[[ 29  25  33 -59   9 -23 -11  26]
 [ 16  27  12 -63 -15 -16  -6 -48]
 [ 24  37  25 -82   0 -19 -24 -21]
 [ 21  35  22 -78  -4 -18 -21 -33]
 [ 30  31  33 -71   9 -21 -17  16]
 [ 27  37  28 -83   4 -19 -24  -9]
 [ 18  31  17 -71 -10 -18 -15 -42]
 [ 29  35  31 -79   7 -20 -22   4]]
->
[[ 29  33   9 -11]
 [ 16  12 -15  -6]
 [ 24  25   0 -24]
 [ 21  22  -4 -21]
 [ 30  33   9 -17]
 [ 27  28   4 -24]
 [ 18  17 -10 -15]
 [ 29  31   7 -22]]

[[-35 -34  17  50 -22  11   8]
 [-37   3 -16  11  10  11 -20]
 [ -6  -5   4  -6  17 -23 -28]
 [ 71   3 -20  -6 -17 -10  -2]
 [-42 -44  31  32 -36 -41   6]
 [ 32   3   0  39  24   8 -28]]
->
[[-35  17 -22   8]
 [-37 -16  10 -20]
 [ -6   4  17 -28]
 [ 71 -20 -17  -2]
 [-42  31 -36   6]
 [ 32   0  24 -28]]

[[-64   4  -5 -73  26 -43 -66  43  75  59   5  40  66  46]
 [ 57  47  53 -58 -63  15 -49 -43  27 -41  70  -6 -57  45]
 [ -4 -69  33 -70  -5 -18 -21 -21 -41 -63  47 -54 -18   5]
 [-35 -60 -77  -3  32 -42 -16  -1  -9 -67  72  33 -56  70]
 [ 42  12   8 -51  70  10  72  28  23 -64 -31  71 -13  35]]
->
[[-64  -5  26 -66  75   5  66]
 [ 57  53 -63 -49  27  70 -57]
 [ -4  33  -5 -21 -41  47 -18]
 [-35 -77  32 -16  -9  72 -56]
 [ 42   8  70  72  23 -31 -13]]

[[ 38  50 -34]
 [-36 -64  16]
 [-68 -60  24]
 [-12  31 -76]
 [  4  -3 -16]]
->
[[ 38 -34]
 [-36  16]
 [-68  24]
 [-12 -76]
 [  4 -16]]

[[ -7  -4   6   6]
 [ 22  14   9  -4]
 [ -1  -1 -10  15]
 [ -2  20   4  -6]
 [ -3   0 -73 -10]
 [ 20 -24  20  -6]
 [  6  -6 -11   6]
 [  3  -9  -3  12]
 [ 16  20  -6  -5]
 [ -7  -3 -18   6]
 [ -7  -6  36  -9]
 [ 10  -4 -66 -20]]
->
[[ -7   6]
 [ 22   9]
 [ -1 -10]
 [ -2   4]
 [ -3 -73]
 [ 20  20]
 [  6 -11]
 [  3  -3]
 [ 16  -6]
 [ -7 -18]
 [ -7  36]
 [ 10 -66]]

[[ -1   4 -17 -70 -64  63  -7 -43 -82  66  -1]
 [  2  -4   0  23  16 -32  51 -54  33 -30  -3]]
->
[[ -1 -17 -64  -7 -82  -1]
 [  2   0  16  51  33  -3]]

[[ -1  28  36  37 -44   5  29 -27  20 -13]
 [  0  30  37  24 -38   5  23 -27  23 -18]
 [ -8 -35 -40  -7  38  -4 -17  21 -22  14]
 [-13 -35 -41  20  42  -2  -9   8 -15  13]
 [ 24  -4 -10 -68   1 -10 -32  36 -19  11]
 [-12  21  25  36 -16   4  26 -31  26 -22]
 [  0  28  39  25 -37   5  25 -24  21 -16]]
->
[[ -1  36 -44  29  20]
 [  0  37 -38  23  23]
 [ -8 -40  38 -17 -22]
 [-13 -41  42  -9 -15]
 [ 24 -10   1 -32 -19]
 [-12  25 -16  26  26]
 [  0  39 -37  25  21]]

[[ -4  30  68 -25   8]
 [ 30  -7 -51  69  10]
 [ 30 -37 -15 -18 -63]
 [-41 -41 -64  31 -20]
 [ 56  28  36 -49  30]
 [ 62  -2 -35 -60 -11]]
->
[[ -4  68   8]
 [ 30 -51  10]
 [ 30 -15 -63]
 [-41 -64 -20]
 [ 56  36  30]
 [ 62 -35 -11]]
---
[[ 34 -11]
 [ 65  26]
 [-27 -78]
 [ 37  -6]]
->
[[-11  34]
 [ 26  65]
 [-78 -27]
 [ -6  37]]

[[ 54  45 -29 -33 -24]
 [ 85  66 -47 -13 -35]
 [ 29  66 -45 -13 -45]
 [ -1   6  -9  31   6]
 [ 28   7 -68  73 -15]
 [ -2  37  14  37  16]]
->
[[-24  54  45 -29 -33]
 [-35  85  66 -47 -13]
 [-45  29  66 -45 -13]
 [  6  -1   6  -9  31]
 [-15  28   7 -68  73]
 [ 16  -2  37  14  37]]

[[-39  19  33  29]
 [ 22 -21 -49 -51]
 [-25  19 -11 -27]
 [  7 -36 -61 -52]
 [ 15 -35 -50 -57]]
->
[[ 29 -39  19  33]
 [-51  22 -21 -49]
 [-27 -25  19 -11]
 [-52   7 -36 -61]
 [-57  15 -35 -50]]

[[ 59  28]
 [ 12 -64]
 [ 43 -48]
 [ 65  -7]
 [  1  65]
 [ 35  55]
 [-24 -61]
 [-52 -39]
 [-65  -5]
 [-34  55]
 [ 62 -18]
 [-58  29]]
->
[[ 28  59]
 [-64  12]
 [-48  43]
 [ -7  65]
 [ 65   1]
 [ 55  35]
 [-61 -24]
 [-39 -52]
 [ -5 -65]
 [ 55 -34]
 [-18  62]
 [ 29 -58]]

[[ 38 -17 -24  30  -6  22  82  45  73 -68   6  69  35]
 [-12  -6 -11  -5  16 -27  33  41   9  19 -30  21  32]
 [ 33 -41  -1 -19   8  28  48  36  47  -6 -67  71  42]
 [-29 -18   2   4   1 -15  13  16  22   8  15  29  33]]
->
[[ 35  38 -17 -24  30  -6  22  82  45  73 -68   6  69]
 [ 32 -12  -6 -11  -5  16 -27  33  41   9  19 -30  21]
 [ 42  33 -41  -1 -19   8  28  48  36  47  -6 -67  71]
 [ 33 -29 -18   2   4   1 -15  13  16  22   8  15  29]]

[[  4  11 -46  -1  -1  29  19   9  23 -45  25  21   8]
 [ -4  31  -7  -6  -2   8  16   8   1 -13  20   3 -14]
 [ 10  71 -13  -1   0   4 -36 -17 -49 -13  27 -29 -35]
 [ 15  11 -12  -8  18  -9   2   5  26 -18  15  21  30]]
->
[[  8   4  11 -46  -1  -1  29  19   9  23 -45  25  21]
 [-14  -4  31  -7  -6  -2   8  16   8   1 -13  20   3]
 [-35  10  71 -13  -1   0   4 -36 -17 -49 -13  27 -29]
 [ 30  15  11 -12  -8  18  -9   2   5  26 -18  15  21]]

[[-35  24  20  21]
 [ -5 -69 -18 -10]
 [ 18 -38   4 -11]
 [  5 -19 -36 -69]]
->
[[ 21 -35  24  20]
 [-10  -5 -69 -18]
 [-11  18 -38   4]
 [-69   5 -19 -36]]

[[ 36   0  69 -55 -31 -26 -22  86  71  38  76  -9]
 [ 27 -48 -21 -84  59  34  45  86   1 -48 -57 -12]]
->
[[ -9  36   0  69 -55 -31 -26 -22  86  71  38  76]
 [-12  27 -48 -21 -84  59  34  45  86   1 -48 -57]]
